Here is a tiny trained network, its code and every weight. The questions are about switching its units off for an input and a class, where a switched-off unit gives its printed mean instead of its output.

import numpy as np


def w(rows, s, z=0):
    codes = np.array(rows[::2]) - 128.0
    scale = np.full(codes.shape[1], s)
    scale[-1] = z or s
    return codes * scale


def f(y):
    return y / 2 * (1 + np.tanh(0.7978845608 * (y + 0.044715 * y**3)))


def log_softmax(a):
    a = a - a.max(-1, keepdims=True)
    return a - np.log(np.exp(a).sum(-1, keepdims=True))


def net(x, mask):
    res = np.array(x, float).reshape(1, 7) / 4 @ E
    y = f(res @ A[0][:, :-1].T + A[0][:, -1])
    res = res + np.where(mask, y, B[0][:, -1]) @ B[0][:, :-1]
    return log_softmax(res[-1] @ U[:, :-1].T + U[:, -1])


A, B = {}, {}
E = w([
[3,139,183],'x0',
[97,204,162],'x1',
[130,81,192],'x2',
[65,150,90],'x3',
[59,2,155],'x4',
[148,150,104],'x5',
[196,155,216],'x6',
],0.0081)
A[0] = w([
[157,108,247,125],'N0',
[83,86,125,152],'N1',
[167,183,147,74],'N2',
[109,191,181,167],'N3',
[146,150,197,159],'N4',
[182,82,121,118],'N5',
[183,171,142,110],'N6',
[44,97,163,253],'N7',
[230,169,155,128],'N8',
[115,219,120,227],'N9',
],0.012,0.0042)
B[0] = w([
[113,216,136,235],'N0',
[102,65,99,181],'N1',
[113,109,157,168],'N2',
[89,138,87,199],'N3',
[94,217,130,192],'N4',
[168,108,157,173],'N5',
[77,108,152,179],'N6',
[2,86,102,255],'N7',
[85,96,190,225],'N8',
[75,182,109,217],'N9',
],0.0074,0.0084)
U = w([
[79,62,136,131],'0',
[100,247,80,162],'1',
[173,116,151,172],'2',
[141,155,98,4],'3',
[158,132,54,126],'4',
],0.015,0.016)

Each question gives the input, the list of numbers given to net, and the class t.
The units are the neurons (one row each of A and B). Each row of codes is followed by its name. A weight is (code - 128) times the scale printed after its matrix; where a second scale follows, it is the last column's (A, B and U).
mask holds one flag per neuron, in row order. A switched-off neuron (its flag False) gives its mean, the last column of its row in B, instead of its output. The means were averaged over made-up inputs and are rounded, as every weight is.
A unit's drop is (log p(t) with every unit on - log p(t) with that unit switched off) / (log p(t) with every unit on - log p(t) with every unit switched off).
The circuit of an input: a set's keep is (log p(t) with only the set's units on - log p(t) with every unit switched off) / (log p(t) with every unit on - log p(t) with every unit switched off). Starting from all 10 units, units are removed one at a time, each time the one whose removal leaves the highest keep (on an exact tie, the one counted first), for as long as the keep stays at least 0.8.
units of the circuit, in order: the units of the circuit, biggest drop first
k most important neurons: the k neurons with the biggest drops, biggest first
drop of u: that unit's drop, to one decimal
input [-6,1,-3,3,-4,1,5], class 2: units of the circuit, in order	(N8 N0)
input [2,-8,-5,2,-5,6,0], class 4: units of the circuit, in order	(N0)
input [-8,4,0,-2,-4,-1,-7], class 2: 2 most important neurons	(N0 N4)
input [0,1,-7,7,5,5,-3], class 0: units of the circuit, in order	(N0 N4)
input [-4,-7,-3,8,-2,7,7], class 0: units of the circuit, in order	(N8 N0)
input [3,-5,2,0,-1,-8,8], class 1: 2 most important neurons	(N0 N4)
input [-8,-1,-3,5,-4,-7,7], class 2: 3 most important neurons	(N8 N7 N0)
input [-4,-4,1,2,-4,8,-5], class 4: units of the circuit, in order	(N0 N4)
input [-2,-7,2,4,-7,-8,3], class 2: 2 most important neurons	(N7 N0)
input [7,6,0,4,1,-5,-3], class 0: 4 most important neurons	(N7 N0 N1 N4)
input [-5,-5,-8,-5,-5,3,4], class 2: 2 most important neurons	(N7 N8)
input [2,0,2,-6,2,-6,6], class 1: drop of N0	0.5
input [7,6,2,-8,8,7,5], class 1: drop of N4	0.2
input [-1,-5,3,-3,4,-2,5], class 2: drop of N0	0.1
input [-7,-1,-3,-2,5,0,0], class 2: most important neuron	(N7)
